Each row has a class, written after it.
-30,268,-252,10,69,102,-260,14,-25,-85,-47,-6,-239,30,60,-250,375,152,69,10,-87,78,-73,176,20,80,-75,3,147,249,-68,82,193,-47,36,-64,-187,-100,72,-29,-26,22,125 | Tobo
433,186,60,-201,200,476,-242,-112,287,248,86,31,-262,113,105,-22,-320,85,-163,227,474,-505,123,45,62,35,-102,-274,-192,-444,709,49,-52,34,-6,117,61,-31,-320,-382,-104,70,-290 | zin
-62,159,149,-88,-90,-14,198,-102,353,75,165,252,50,87,54,1,-204,-137,60,-188,-128,-57,-169,-494,87,221,172,19,-139,251,100,-12,-11,48,64,61,41,-475,163,-106,-470,28,77 | punab
-144,131,160,-49,-88,-36,149,-149,255,181,85,239,58,144,89,-41,-172,-147,186,-219,-40,-3,-152,-514,75,124,163,115,-142,324,243,111,-67,36,73,84,-4,-394,119,-42,-469,69,26 | dig
-134,-254,-237,16,-59,-11,-54,-119,13,1,122,39,-15,-124,212,101,-87,-33,-120,-358,70,190,105,-288,39,-188,12,98,265,250,87,-219,192,-73,-134,12,-83,262,105,138,-29,-41,-116 | punab
-46,270,147,-101,374,421,86,396,459,165,423,516,217,103,-384,-469,73,94,-71,-1,103,-412,-54,286,263,116,48,-251,-246,-380,166,-473,-412,530,64,-188,-13,-431,346,139,-471,61,314 | Petes
36,180,43,152,-46,314,294,-21,126,-99,-11,20,175,-203,-203,-129,65,199,-370,-88,13,-109,-142,-161,297,-161,37,14,-390,-20,183,184,105,-43,-198,-40,-75,0,202,-64,-345,-63,61 | Zusin
-71,299,-227,44,16,89,-246,24,16,-44,-73,178,-257,-38,56,-221,297,5,231,46,-197,71,-69,167,-11,119,-57,8,189,345,72,189,23,-13,11,-29,-235,-32,-3,-65,58,-75,231 | Tobo
-88,223,-9,107,-62,293,220,40,41,-80,-64,29,196,-140,-281,-144,-4,192,-443,-126,86,-160,64,-151,231,-138,-43,126,-387,15,131,177,-54,-22,-132,-86,-102,37,166,56,-336,-42,-39 | dig
-20,91,31,116,-31,149,207,-24,100,-133,-46,-132,61,-220,-210,-214,-7,112,-319,-138,22,-152,46,-156,171,34,-24,54,-321,68,182,185,178,-123,-141,-92,-93,-151,62,-56,-400,-136,45 | punab
29,328,-213,9,14,185,-240,153,-17,-40,6,51,-268,24,124,-274,428,77,110,-23,-119,37,-104,162,-62,4,-54,84,192,310,76,48,102,-1,-38,-29,-198,-6,91,-57,70,59,143 | goza
48,262,-228,-44,85,68,-263,-4,-34,-23,31,143,-307,23,40,-193,268,126,19,44,-130,-81,-47,207,-38,180,-66,-68,209,334,94,109,212,-113,-61,-30,-219,-173,36,-111,44,50,172 | zin
148,-34,-54,-66,-42,-121,-96,24,-84,-198,183,-73,53,-92,-8,135,-116,50,108,346,-192,145,-129,89,-309,-199,-66,17,144,-31,119,146,175,-5,79,22,21,79,-29,-189,-114,-61,92 | goza
-141,116,103,-38,-119,22,84,-161,323,102,199,296,74,50,38,-22,-98,-137,117,-121,-54,-51,-152,-411,32,217,176,-36,-111,333,80,93,51,-43,46,15,-4,-359,182,-38,-435,55,75 | punab
81,194,-160,129,-107,87,113,2,138,-14,117,40,17,-177,-285,-21,149,107,-379,21,79,-182,14,0,142,-18,15,54,-292,78,209,142,151,-112,-232,-97,-96,-88,221,-117,-273,-80,80 | punab
50,99,-53,87,39,310,173,-67,102,-119,-108,-71,31,-183,-207,-161,-38,163,-314,-30,68,-154,78,-149,220,-133,-73,61,-431,16,48,213,116,-59,-186,-110,-115,-55,163,-108,-183,-78,10 | Petes
15,218,-288,-32,24,199,-252,30,-46,-60,3,51,-289,7,94,-226,368,12,81,21,-178,-4,-10,225,-113,73,-55,14,262,329,88,74,220,-66,-52,-57,-251,-29,72,-60,136,28,170 | zin
-198,166,114,-11,-109,-25,167,-141,242,108,5,147,69,103,164,-86,-139,-161,188,-227,5,-38,-246,-554,142,142,151,108,-183,335,224,31,-39,-16,23,-17,-83,-354,233,-2,-458,88,33 | kap
-162,-250,-300,49,-101,-20,-77,-171,-16,36,-25,27,-31,46,240,132,-102,2,-135,-311,25,250,151,-369,71,-198,12,127,333,252,82,-148,125,-53,-94,25,-95,232,115,117,-3,-18,-196 | Zusin
12,-280,-289,82,-126,140,-66,-91,-18,-83,20,66,-91,-62,273,174,-112,54,-277,-348,69,197,164,-324,-38,-268,-63,185,322,223,71,-158,160,-84,-50,23,-22,284,44,49,4,-34,-127 | goza
62,134,-21,51,10,150,91,-53,4,-155,-8,-85,138,-170,-197,-84,-70,184,-435,-24,57,-190,59,-80,169,-25,-104,98,-394,36,144,146,127,-172,-187,-149,-97,-81,145,5,-299,-88,4 | zop
46,310,-328,0,61,93,-265,57,-35,-85,-99,86,-288,-5,84,-320,370,138,46,36,-123,-3,-76,168,-43,57,-126,-25,187,347,20,67,181,-95,-3,-80,-261,1,61,-80,48,-36,236 | goza
78,-95,47,-110,-19,-111,-65,-28,-94,-182,152,-120,65,-150,95,203,-126,4,77,186,-121,99,-201,44,-156,-243,-99,-4,19,-3,122,119,122,-47,-10,-10,-43,-13,60,-99,-138,-24,112 | Petes
-109,260,138,35,-44,40,164,-63,283,207,50,236,-7,196,72,-140,-143,-135,90,-226,-45,-104,-108,-538,100,207,160,-19,-211,337,237,49,-57,47,69,-8,-98,-416,193,10,-537,42,36 | loma
-118,212,69,-95,-56,-78,137,-78,342,139,104,223,112,116,171,5,-209,-206,120,-56,-59,-138,-116,-476,120,190,140,71,-89,313,186,72,-91,62,92,-25,-22,-437,193,-73,-598,56,62 | goza
144,-55,41,-49,-25,-125,8,-9,-156,-256,83,-98,82,-124,21,196,-173,12,-55,270,-263,107,-230,70,-187,-227,-100,7,52,63,226,139,227,-24,-2,-4,-41,-38,43,-128,-141,-88,115 | zop
-89,-247,-270,65,-35,-15,-96,-119,-11,-79,66,31,-47,-67,293,95,-98,53,-121,-174,-40,249,157,-287,46,-158,13,85,314,196,23,-86,214,-70,-160,30,-55,261,91,87,14,2,-158 | zin
-151,-305,-252,21,-108,-16,-83,-66,45,-20,154,82,-4,-59,201,219,-107,-27,-123,-173,17,247,239,-313,7,-180,30,177,219,155,76,-56,158,-40,-104,35,55,186,87,68,49,1,-180 | Tobo
60,274,-223,5,88,130,-107,75,-13,-20,-68,-33,-289,-35,76,-298,373,-3,48,-34,-160,-20,-11,157,-45,55,-76,72,87,331,34,104,187,-10,-3,-79,-186,-44,21,-43,174,-58,151 | zop
42,150,-3,166,-60,231,234,24,107,-15,-33,-1,111,-112,-274,-11,36,171,-418,-74,39,-183,64,-104,263,-76,-2,80,-244,-84,74,138,79,-18,-161,-50,-95,-110,138,-103,-227,-102,35 | Zusin
73,180,-64,159,-67,326,234,2,-27,-48,-77,-105,37,-162,-158,-188,45,245,-373,-258,57,-144,19,-176,171,-121,-4,29,-227,-67,176,130,155,-82,-215,-67,-157,-52,164,-126,-184,-52,-57 | kap
170,-105,-33,-126,-43,-95,-78,-137,-130,-235,202,-217,73,-138,43,292,-127,69,-124,201,-109,58,-155,136,-193,-259,-117,86,93,-45,120,193,311,-106,32,44,-80,-64,60,-135,-204,-73,98 | kap
-220,106,354,-27,-26,105,-221,-599,144,-260,277,220,244,363,-437,-19,-313,416,-538,-28,-169,-358,-295,80,-251,227,-416,-471,-523,32,-52,-242,383,-72,22,-238,42,-291,198,-217,96,-101,96 | Zusin
-281,118,-139,-597,53,347,-330,126,394,88,413,587,-8,151,195,225,-287,-60,-267,231,427,-505,95,58,-161,289,-290,44,-326,195,-63,69,-251,100,217,76,13,86,-240,-213,-101,486,-195 | dig
-152,-226,-279,50,-48,8,-74,-163,4,-36,52,25,-2,46,187,90,-46,-13,-201,-251,92,260,199,-297,15,-191,-13,86,272,178,-19,-148,157,-8,-142,-30,-99,255,192,169,20,-15,-143 | punab
-179,143,130,-22,-80,-48,109,-73,205,90,98,229,101,143,27,-71,-120,-160,178,-192,-139,-44,-155,-398,107,206,139,107,-133,341,163,25,-125,30,-22,-23,-39,-439,241,-13,-348,73,102 | kap
-110,121,86,-13,-80,51,165,-87,334,129,203,204,114,50,16,-16,-99,-177,107,-137,-52,-76,-90,-495,68,183,162,136,-218,320,180,102,-16,-5,67,21,21,-537,243,-84,-489,38,111 | goza
-175,-45,-287,-406,70,365,104,2,327,-150,155,-62,119,255,149,-420,379,-88,-194,36,178,-187,120,-134,124,271,-8,98,-438,-157,70,79,393,-73,-89,-301,124,-6,122,-204,-183,27,-84 | Petes
77,147,-42,119,-108,146,112,-5,103,-73,38,-66,45,-195,-153,-75,-37,205,-314,-93,13,-163,106,-78,149,-23,5,140,-227,-56,122,196,136,-138,-152,-37,-100,-14,92,-34,-277,-47,22 | kap
-1,125,4,17,-6,163,79,-11,91,-23,69,-56,86,-93,-207,-62,-1,225,-366,-121,64,-144,105,-83,189,-16,-108,-63,-340,-57,71,109,159,-118,-188,-49,-129,5,81,-89,-172,-133,79 | Zusin
-187,128,118,-83,-45,9,203,-66,201,117,117,188,136,120,101,-49,-92,-221,100,-157,-72,-23,-104,-449,42,236,160,79,-89,374,173,74,-123,74,120,23,-35,-344,153,19,-417,64,65 | zop
81,-503,310,-42,179,-49,0,-206,144,122,240,-63,-147,203,-250,49,194,128,-215,-400,476,-495,379,-79,116,211,153,445,216,-240,-302,-637,21,-173,347,-156,314,-760,-142,-197,354,54,-137 | goza
-108,327,339,327,-139,149,114,667,50,564,53,197,-30,114,-26,135,-35,23,-309,-642,389,-515,264,-17,121,341,-32,-209,494,-437,313,-518,-501,256,558,-76,349,101,-423,366,-2,194,-47 | zin
-57,-269,-276,74,-120,136,-70,-117,-100,-6,-36,-4,-7,-59,275,199,-141,61,-300,-391,24,180,202,-227,121,-195,-23,96,291,147,74,-123,224,-122,-35,26,-68,335,47,123,-33,28,-192 | Zusin
26,-137,-278,82,0,489,-327,-43,222,390,10,-38,-379,364,56,-275,478,-365,113,-132,490,-117,-309,-254,-8,-213,-273,-51,-272,169,283,62,-250,-132,113,285,87,149,-146,-63,384,85,2 | Petes
-56,280,-262,3,7,179,-236,88,-14,-17,26,84,-286,-14,0,-202,357,104,81,-31,-115,-5,27,261,-66,139,-42,-14,234,290,39,70,143,-33,-49,-74,-215,-43,23,-60,123,20,114 | Tobo
-69,203,69,-34,-45,76,200,-71,298,131,208,226,90,58,79,-23,-97,-129,62,-160,-79,-56,-122,-526,124,219,200,67,-77,274,137,92,-30,36,94,57,66,-417,189,-58,-492,88,69 | zin
-86,-301,-232,70,-51,18,-45,-196,-78,2,-57,42,54,67,241,66,-94,3,-189,-332,-18,243,219,-308,42,-161,-20,101,310,134,-101,-107,190,-20,-26,14,-108,266,72,74,42,-99,-139 | zop
142,518,274,-231,344,183,75,434,36,92,-90,25,222,-160,606,-240,289,-282,361,571,353,-61,-209,-294,143,6,33,-106,-649,-37,265,312,-338,240,-22,-28,214,31,-217,-100,-174,339,-99 | punab
-323,-37,62,-453,179,-305,-183,110,262,81,222,93,32,398,130,490,-476,-558,192,638,365,-108,-28,-415,-120,-96,-337,292,156,27,327,-5,-633,135,193,273,6,318,-313,264,263,15,156 | Zusin
-248,222,103,-14,-152,-14,147,-84,351,114,65,245,65,17,139,-69,-77,-211,225,-231,-80,-20,-203,-547,156,160,203,197,-89,396,124,66,-22,38,82,28,-85,-318,214,-38,-463,133,82 | punab
32,261,-79,201,-83,447,191,76,20,-28,44,-3,76,-174,-272,-191,67,165,-432,-125,61,-198,79,-138,92,-36,-29,-15,-366,36,279,211,86,-102,-188,-103,-133,-35,205,-18,-297,39,27 | zin
-82,271,-252,-24,24,111,-312,88,-127,-81,-118,100,-208,5,93,-295,410,57,48,53,-60,-7,-92,237,34,13,-75,-11,80,310,96,58,89,-108,-88,-116,-309,49,110,-4,84,121,83 | punab
58,-101,39,-22,-110,-123,-51,-68,-126,-150,93,-167,112,-143,-46,274,-81,35,48,258,-171,82,-169,106,-120,-180,-21,126,50,-3,107,200,356,-127,30,41,-51,-27,-5,-173,-136,-26,48 | Zusin
-17,69,-98,41,17,150,222,39,91,-23,-73,20,201,-94,-196,-69,-14,60,-250,-228,12,-151,22,-48,188,-143,-74,74,-219,-67,104,70,54,18,-172,-120,-133,39,-7,-54,-253,-132,55 | loma
-33,195,-50,44,-23,254,151,2,75,-114,37,37,124,-163,-238,-207,9,126,-244,81,55,-69,40,-199,114,-90,28,78,-463,41,153,198,96,-96,-226,-88,-60,1,233,61,-286,-14,13 | Tobo
96,225,-71,161,-51,264,151,15,110,-34,41,-127,47,-176,-295,-152,65,121,-396,-36,-76,-239,236,-90,119,7,-32,106,-360,-1,80,175,140,-86,-84,-76,-107,-109,138,-100,-186,-68,98 | zin
22,319,-270,-31,76,62,-247,30,-160,-31,-20,35,-259,-50,62,-259,414,93,35,79,-169,-39,-93,272,14,48,-29,34,152,365,78,38,139,-115,-19,-57,-326,-33,134,-33,77,37,161 | Zusin
101,-64,22,-60,-90,-125,-86,-99,-133,-149,109,-86,83,-112,42,220,-148,66,-51,160,-155,60,-131,115,-153,-179,-65,84,67,22,96,158,246,-65,44,53,-24,23,-4,-152,-216,-1,22 | dig
-125,-287,-199,146,-164,-42,-70,-134,-27,-102,13,7,-47,-57,228,201,-202,154,-248,-425,-85,248,199,-314,32,-96,-22,101,284,188,111,-137,293,-127,-71,18,-59,342,-10,55,-6,-87,-193 | loma
136,118,109,166,-36,273,162,-71,-18,-47,35,-110,101,-149,-250,-109,55,154,-416,-163,72,-196,52,-63,124,-144,-54,62,-363,-54,86,113,171,-116,-202,-78,-101,-35,124,-26,-265,-145,58 | zin
-76,-232,-230,107,-77,151,-55,-119,20,-40,19,20,-74,-78,231,91,-136,14,-181,-338,-9,215,265,-297,-40,-242,-30,115,351,201,6,-121,86,36,-135,20,-75,300,56,133,65,-49,-152 | zin
11,176,57,133,11,196,207,72,100,-110,157,25,174,-38,-229,-69,15,111,-344,-27,-69,-63,51,-85,134,-54,-40,72,-479,-116,124,169,132,38,-111,-110,-91,-39,231,-41,-304,-144,96 | loma
96,-50,-2,-79,-68,-131,-64,11,-109,-125,215,-132,101,-215,14,272,-73,27,49,238,-178,84,-168,194,-138,-241,-36,-69,77,-42,166,176,224,-30,-1,15,8,31,14,-215,-156,-29,65 | Tobo
38,-112,-47,-60,-69,-103,-72,-69,-111,-152,124,-62,77,-177,21,190,-73,-16,113,267,-150,96,-159,106,-187,-189,-41,52,59,56,130,212,196,-42,7,11,-104,29,58,-180,-133,-20,111 | Petes
55,-74,63,-68,-44,-168,19,-64,-95,-199,170,-127,128,-78,13,240,-149,95,-16,171,-161,128,-224,54,-101,-224,-54,-6,105,-60,108,142,180,-38,57,42,-7,1,14,-141,-227,-56,52 | dig
-129,-271,-226,149,-67,-14,-60,-130,-10,21,137,57,-16,-14,181,109,-135,65,-131,-389,-79,266,122,-274,57,-253,-3,44,294,163,140,-211,238,-41,-49,31,2,308,45,153,27,-50,-156 | Tobo
48,-85,79,-73,-54,-116,34,19,-60,-202,104,-90,135,-38,29,210,-125,58,28,140,-103,155,-210,46,-135,-192,-57,79,-9,-49,127,174,188,26,31,30,-7,-87,7,-100,-247,37,91 | kap
42,-91,-40,-63,-104,-129,-107,-42,-84,-178,138,-96,96,-193,9,197,-77,-47,98,330,-151,101,-167,104,-126,-194,34,25,130,53,106,188,265,-112,41,1,-39,63,68,-107,-216,-6,17 | punab
84,-275,19,35,416,-69,129,-541,-194,165,192,-479,29,321,24,-404,-161,-40,86,-711,-25,196,283,-354,515,-40,60,154,-97,-212,-63,219,98,-216,225,-26,66,18,-12,-122,-218,-324,-276 | dig
-31,141,19,112,-61,248,114,76,69,-70,-20,-39,98,-228,-226,-104,51,116,-245,45,63,-166,89,-42,167,-67,-15,-8,-412,-9,172,104,-9,-85,-202,-87,-129,16,70,-43,-187,-109,8 | Tobo
13,130,12,95,-104,240,213,10,16,-61,24,-44,125,-130,-191,-8,51,147,-411,-379,49,-152,2,-184,143,-100,-91,64,-321,-55,138,139,80,-134,-155,-96,-87,-23,93,-116,-191,-139,57 | loma
1,245,-278,-114,56,39,-244,13,-71,-43,28,-14,-316,81,30,-271,318,64,71,-13,-177,-62,-44,245,-105,154,-79,-62,194,338,37,-31,151,-122,-5,-124,-282,-154,130,28,23,-14,198 | Petes
-373,329,20,-444,43,-339,70,-211,444,64,136,157,179,461,618,-53,-130,-448,-29,-107,54,-204,-59,-452,157,2,-143,645,148,-436,-232,-156,42,288,239,12,53,776,-138,256,49,-283,-46 | loma
122,-125,-7,-3,-75,-53,29,-25,-130,-90,94,-186,25,-177,-16,197,-75,18,136,150,-150,60,-179,148,-163,-245,27,10,195,29,207,166,324,-46,33,-22,-54,17,-15,-204,-155,13,31 | Petes
-96,-20,-347,-842,197,-192,-338,-400,211,-6,-133,311,-41,-36,683,396,78,-225,-190,280,878,-35,113,-196,-281,207,-238,324,-52,55,43,207,-36,139,261,176,287,96,-244,-3,132,113,-7 | loma
-93,-250,-275,143,-103,25,-98,-105,-33,24,114,-11,-41,13,276,70,-118,-43,-142,-333,-92,256,149,-300,-51,-242,-43,90,340,237,98,-90,205,-66,-47,25,-181,274,160,185,-56,-19,-81 | zop
116,537,2,-77,35,243,183,-76,489,230,196,90,-584,422,607,-153,5,31,-213,-668,556,-486,-342,-332,-82,156,-90,143,899,-130,858,-173,33,168,72,-73,-61,259,-433,-43,-352,95,-86 | loma
90,-54,-22,-137,-9,-148,10,-57,-113,-229,50,-39,98,-133,35,218,-165,-1,30,290,-90,96,-212,39,-122,-233,-42,107,32,43,222,162,194,-8,29,-13,-53,-24,106,-142,-180,5,145 | kap
-83,225,-158,-32,32,143,-300,38,-32,-52,-50,41,-315,125,148,-196,432,76,39,-103,-21,27,-93,167,7,80,-80,28,113,319,33,35,123,-80,-15,-38,-283,-15,99,3,113,36,104 | loma
10,-190,24,-85,-51,-98,-78,5,-123,-179,127,-90,76,-159,12,306,-222,22,147,144,-148,149,-161,91,-116,-227,-69,66,192,-43,100,132,201,-46,6,27,-57,20,17,-122,-100,-34,75 | Petes
40,269,26,93,-17,213,152,-70,-26,-98,-84,-120,125,-125,-253,-131,8,117,-260,11,-59,-134,41,-131,146,-76,-55,101,-406,43,55,184,27,-112,-148,-89,-149,11,152,-44,-84,-63,85 | Zusin
14,90,145,-214,-47,-79,156,-213,668,-7,810,588,-266,348,250,-237,98,-126,612,202,223,20,-281,-555,-380,491,430,263,245,87,144,153,-14,-120,266,-48,197,-34,-73,-205,-392,259,301 | Tobo
-12,227,-3,143,-53,365,173,150,127,1,24,-43,76,-223,-244,-157,25,119,-244,-100,28,-193,141,-136,163,-41,-8,82,-290,-1,208,212,122,-45,-222,-67,-81,40,73,-61,-172,2,27 | zin
101,175,-211,-140,129,1,-281,-44,-53,-64,-37,-37,-280,61,149,-161,284,12,15,141,-53,-22,-10,204,-131,75,-140,13,178,311,-53,61,139,-40,2,-41,-249,-130,21,-62,81,-66,156 | zop
-159,171,-217,-55,54,153,-277,38,-51,-56,3,64,-166,-11,1,-185,316,73,109,-48,-87,46,-10,109,32,114,-78,19,187,284,-35,84,136,-82,-32,-32,-222,-71,120,-58,157,29,154 | zin
